Below are the code and all the weights of a small trained network. Each question names an input and a class and asks about switching units off, where a switched-off unit gives its printed mean instead of its output.

import numpy as np


def w(rows, s, z=0):
    codes = np.array(rows[::2]) - 128.0
    scale = np.full(codes.shape[1], s)
    scale[-1] = z or s
    return codes * scale


def f(y):
    return np.maximum(y, 0)


def log_softmax(a):
    a = a - a.max(-1, keepdims=True)
    return a - np.log(np.exp(a).sum(-1, keepdims=True))


def net(x, mask):
    res = np.array(x, float).reshape(1, 4) / 4 @ E
    y = f(res @ A[0][:, :-1].T + A[0][:, -1])
    res = res + np.where(mask, y, B[0][:, -1]) @ B[0][:, :-1]
    return log_softmax(res[-1] @ U[:, :-1].T + U[:, -1])


A, B = {}, {}
E = w([
[166,237,12],'x0',
[50,32,41],'x1',
[127,128,128],'x2',
[42,162,143],'x3',
],0.011)
A[0] = w([
[183,141,113,139],'neuron 1',
[111,128,28,44],'neuron 2',
[168,61,92,204],'neuron 3',
[100,130,4,60],'neuron 4',
[161,63,199,138],'neuron 5',
[117,75,130,122],'neuron 6',
[29,127,102,111],'neuron 7',
[41,144,178,157],'neuron 8',
[147,141,245,199],'neuron 9',
[214,138,27,93],'neuron 10',
[204,141,184,162],'neuron 11',
[194,207,84,144],'neuron 12',
[227,134,154,94],'neuron 13',
[102,64,130,120],'neuron 14',
[110,118,183,114],'neuron 15',
[95,207,155,79],'neuron 16',
[46,70,131,2],'neuron 17',
[101,121,159,144],'neuron 18',
[143,161,89,160],'neuron 19',
[203,28,187,108],'neuron 20',
[114,85,164,149],'neuron 21',
[150,200,139,103],'neuron 22',
[174,128,144,122],'neuron 23',
[166,173,97,150],'neuron 24',
[142,185,124,118],'neuron 25',
[71,121,204,93],'neuron 26',
[134,199,129,77],'neuron 27',
[120,178,131,55],'neuron 28',
[200,182,105,157],'neuron 29',
],0.016,0.0056)
B[0] = w([
[105,134,173,174],'neuron 1',
[220,220,114,217],'neuron 2',
[239,29,152,204],'neuron 3',
[220,202,125,247],'neuron 4',
[194,133,114,225],'neuron 5',
[82,62,118,183],'neuron 6',
[41,151,123,215],'neuron 7',
[76,147,122,202],'neuron 8',
[247,254,74,237],'neuron 9',
[88,197,143,237],'neuron 10',
[105,207,150,208],'neuron 11',
[86,102,159,247],'neuron 12',
[83,170,148,193],'neuron 13',
[90,93,137,201],'neuron 14',
[99,193,70,179],'neuron 15',
[155,36,77,184],'neuron 16',
[36,105,151,208],'neuron 17',
[90,125,100,168],'neuron 18',
[132,130,164,197],'neuron 19',
[198,70,130,234],'neuron 20',
[127,132,141,196],'neuron 21',
[107,64,166,196],'neuron 22',
[68,173,140,160],'neuron 23',
[97,99,192,203],'neuron 24',
[100,70,127,184],'neuron 25',
[47,170,121,202],'neuron 26',
[129,41,154,186],'neuron 27',
[135,48,118,160],'neuron 28',
[75,113,184,220],'neuron 29',
],0.0085,0.014)
U = w([
[202,181,154,160],'0',
[24,147,167,2],'1',
[74,243,94,187],'2',
[82,76,180,167],'3',
[139,1,67,111],'4',
],0.018,0.0046)

Each question gives the input, the list of numbers given to net, and the class t.
The units are the neurons (one row each of A and B). Each row of codes is followed by its name. A weight is (code - 128) times the scale printed after its matrix; where a second scale follows, it is the last column's (A, B and U).
mask holds one flag per neuron, in row order. A switched-off neuron (its flag False) gives its mean, the last column of its row in B, instead of its output. The means were averaged over made-up inputs and are rounded, as every weight is.
A unit's drop is (log p(t) with every unit on - log p(t) with that unit switched off) / (log p(t) with every unit on - log p(t) with every unit switched off).
The circuit of an input: a set's keep is (log p(t) with only the set's units on - log p(t) with every unit switched off) / (log p(t) with every unit on - log p(t) with every unit switched off). Starting from the 12 units with the biggest drops (on a tie, the unit counted first), units are removed one at a time, each time the one whose removal leaves the highest keep (on an exact tie, the one counted first), for as long as the keep stays at least 0.8.
units of the circuit, in order: the units of the circuit, biggest drop first
top k neurons: the k neurons with the biggest drops, biggest first
drop of u: that unit's drop, to one decimal
input [-4,1,-7,-8], class 4: units of the circuit, in order -> (neuron 20)
input [7,0,-8,2], class 3: units of the circuit, in order -> (neuron 9; neuron 27)
input [-6,0,-1,1], class 2: units of the circuit, in order -> (neuron 9; neuron 26)
input [-7,-4,6,0], class 0: top 2 neurons -> (neuron 20; neuron 5)
input [1,6,-3,-3], class 0: top 3 neurons -> (neuron 4; neuron 2; neuron 3)
input [1,5,7,4], class 2: top 2 neurons -> (neuron 4; neuron 2)
input [-1,-5,6,1], class 2: top 2 neurons -> (neuron 3; neuron 20)
input [1,6,-1,-5], class 0: top 2 neurons -> (neuron 4; neuron 2)
input [7,2,7,-6], class 0: top 2 neurons -> (neuron 4; neuron 3)
input [2,-8,0,-3], class 1: drop of neuron 23 -> 0.0
input [2,-1,-7,-7], class 1: drop of neuron 10 -> 0.2
input [8,-1,-1,-6], class 1: drop of neuron 10 -> 0.1
input [-7,3,-7,2], class 1: top 2 neurons -> (neuron 26; neuron 17)
input [-2,0,-7,-3], class 0: units of the circuit, in order -> (neuron 17)
input [3,-2,-5,-1], class 1: top 2 neurons -> (neuron 3; neuron 20)
